Below is a small trained network, with its code and all its weights. Each question gives an input and a class and asks what happens when units are switched off, that is, made to give their printed mean instead of their output.

import numpy as np


def w(rows, s, z=0):
    codes = np.array(rows[::2]) - 128.0
    scale = np.full(codes.shape[1], s)
    scale[-1] = z or s
    return codes * scale


def f(y):
    return np.maximum(y, 0)


def log_softmax(a):
    a = a - a.max(-1, keepdims=True)
    return a - np.log(np.exp(a).sum(-1, keepdims=True))


def net(x, mask):
    res = np.array(x, float).reshape(1, 6) / 4 @ E
    y = f(res @ A[0][:, :-1].T + A[0][:, -1])
    res = res + np.where(mask, y, B[0][:, -1]) @ B[0][:, :-1]
    return log_softmax(res[-1] @ U[:, :-1].T + U[:, -1])


A, B = {}, {}
E = w([
[19,149,156,165,184,174,192,95,139,147],'x0',
[73,173,156,78,154,67,120,166,106,37],'x1',
[111,79,163,66,55,80,163,32,122,126],'x2',
[142,100,181,2,195,184,121,114,114,153],'x3',
[140,126,203,170,162,104,59,107,204,117],'x4',
[140,103,52,163,213,105,97,49,73,99],'x5',
],0.0093)
A[0] = w([
[152,122,161,144,128,107,89,120,153,119,147],'n0',
[252,105,126,103,99,91,77,150,132,126,2],'n1',
[176,129,121,142,123,143,134,107,129,182,235],'n2',
[173,117,150,41,188,167,108,117,132,147,14],'n3',
[155,112,74,144,161,110,118,88,113,106,98],'n4',
[109,134,223,132,61,150,128,212,194,154,47],'n5',
[93,146,161,103,173,67,118,166,133,72,180],'n6',
[137,108,126,141,169,110,103,82,116,97,58],'n7',
[167,136,121,171,185,162,103,205,165,130,7],'n8',
[123,120,178,137,110,97,112,58,162,123,132],'n9',
[98,125,129,95,138,86,122,136,124,74,22],'n10',
[109,132,54,79,99,149,176,140,68,137,182],'n11',
[144,121,182,81,187,178,116,107,135,154,60],'n12',
[82,140,126,178,112,118,148,117,125,126,117],'n13',
[120,120,153,104,89,121,143,115,138,126,43],'n14',
[127,129,93,137,172,127,132,84,83,124,59],'n15',
[107,130,130,117,92,112,129,57,132,117,89],'n16',
[132,129,119,218,67,90,111,124,154,107,37],'n17',
[153,131,215,159,167,113,83,98,186,131,90],'n18',
[183,132,120,114,125,107,90,141,119,115,100],'n19',
[139,106,150,118,84,106,139,53,140,139,24],'n20',
[21,121,174,177,180,173,162,87,150,169,90],'n21',
[144,129,119,148,199,96,88,58,150,108,85],'n22',
[120,135,127,159,181,156,113,193,125,137,137],'n23',
[178,103,132,169,125,184,129,76,172,210,21],'n24',
],0.015,0.0034)
B[0] = w([
[158,71,115,141,151,153,130,129,173,93,174],'n0',
[136,207,104,16,160,116,154,71,166,49,224],'n1',
[99,109,177,181,62,176,126,143,115,68,200],'n2',
[109,129,75,185,90,8,150,143,121,148,214],'n3',
[140,151,133,107,52,141,173,130,119,186,195],'n4',
[186,143,76,102,46,192,181,136,97,236,247],'n5',
[81,116,168,183,49,202,96,131,80,56,207],'n6',
[146,140,123,115,106,163,168,150,110,182,176],'n7',
[92,143,246,133,202,84,103,91,102,178,203],'n8',
[128,82,202,152,188,120,111,112,156,141,195],'n9',
[67,175,122,168,119,163,85,117,69,111,171],'n10',
[179,27,119,167,231,181,87,162,202,122,220],'n11',
[115,111,80,178,83,26,155,146,133,119,207],'n12',
[133,107,83,129,113,49,139,140,140,103,180],'n13',
[124,150,167,129,147,118,135,112,106,175,164],'n14',
[147,148,122,101,88,158,152,159,118,192,184],'n15',
[118,150,204,129,145,98,102,104,118,161,180],'n16',
[99,109,47,168,112,9,150,163,115,127,213],'n17',
[157,40,67,144,248,183,91,199,172,109,210],'n18',
[127,146,145,74,124,133,160,95,176,94,180],'n19',
[99,177,208,131,185,97,98,116,100,176,189],'n20',
[162,205,107,4,143,110,151,77,178,38,244],'n21',
[182,119,89,113,82,181,155,141,126,204,198],'n22',
[123,108,217,128,142,96,110,69,143,159,195],'n23',
[58,142,133,167,84,212,67,149,42,68,229],'n24',
],0.017,0.015)
U = w([
[186,136,124,102,99,154,165,129,95,211,88],'0',
[143,174,119,63,151,101,138,76,148,60,107],'1',
[110,106,91,168,122,8,142,140,109,119,107],'2',
[124,124,231,132,178,82,95,72,104,185,115],'3',
[85,131,141,156,98,170,85,128,60,65,104],'4',
[177,54,124,134,185,143,107,148,163,126,255],'5',
[157,80,177,140,105,116,142,102,158,102,166],'6',
],0.011,0.0068)

Each question gives the input, the list of numbers given to net, and the class t.
The units are the neurons (one row each of A and B). Each row of codes is followed by its name. A weight is (code - 128) times the scale printed after its matrix; where a second scale follows, it is the last column's (A, B and U).
mask holds one flag per neuron, in row order. A switched-off neuron (its flag False) gives its mean, the last column of its row in B, instead of its output. The means were averaged over made-up inputs and are rounded, as every weight is.
A unit's drop is (log p(t) with every unit on - log p(t) with that unit switched off) / (log p(t) with every unit on - log p(t) with every unit switched off).
unit that matters most: the unit with the biggest drop
top k neurons: the k neurons with the biggest drops, biggest first
drop when u is switched off: that unit's drop, to one decimal
input [-2,8,-7,7,-1,7], class 4: unit that matters most	n6
input [-2,1,-6,-2,-2,7], class 0: top 2 neurons	n4, n22
input [4,1,-1,4,2,-3], class 1: top 2 neurons	n21, n17
input [4,4,-2,7,-2,-6], class 2: top 2 neurons	n12, n3
input [-3,-7,3,6,-4,1], class 4: top 2 neurons	n24, n2
input [-5,6,0,6,8,-2], class 5: top 2 neurons	n18, n24
input [7,-3,-8,-3,5,7], class 3: top 3 neurons	n8, n23, n5
input [-2,2,4,6,5,-6], class 0: top 2 neurons	n5, n17
input [1,-5,-1,-1,4,3], class 4: top 4 neurons	n24, n11, n5, n2
input [-6,-4,4,-2,-2,-5], class 1: top 2 neurons	n1, n22
input [3,-5,6,1,5,-2], class 3: top 3 neurons	n20, n9, n6
input [6,0,4,-3,3,-6], class 0: top 3 neurons	n5, n1, n19
input [3,-8,7,-5,8,1], class 4: top 3 neurons	n24, n11, n2
input [7,-4,-3,-4,-1,1], class 1: unit that matters most	n21
input [2,-5,7,3,-6,6], class 3: top 4 neurons	n5, n20, n16, n18
input [4,1,-5,1,6,2], class 5: top 2 neurons	n18, n1
input [8,-2,-5,-8,-7,4], class 1: drop when n12 is switched off	0.4
input [5,5,0,1,6,6], class 0: drop when n7 is switched off	0.7
input [8,-7,-2,-8,-5,1], class 1: drop when n21 is switched off	3.4
input [-2,3,-2,6,2,3], class 2: drop when n9 is switched off	0.0
input [-2,-2,-7,3,-6,-3], class 3: unit that matters most	n8
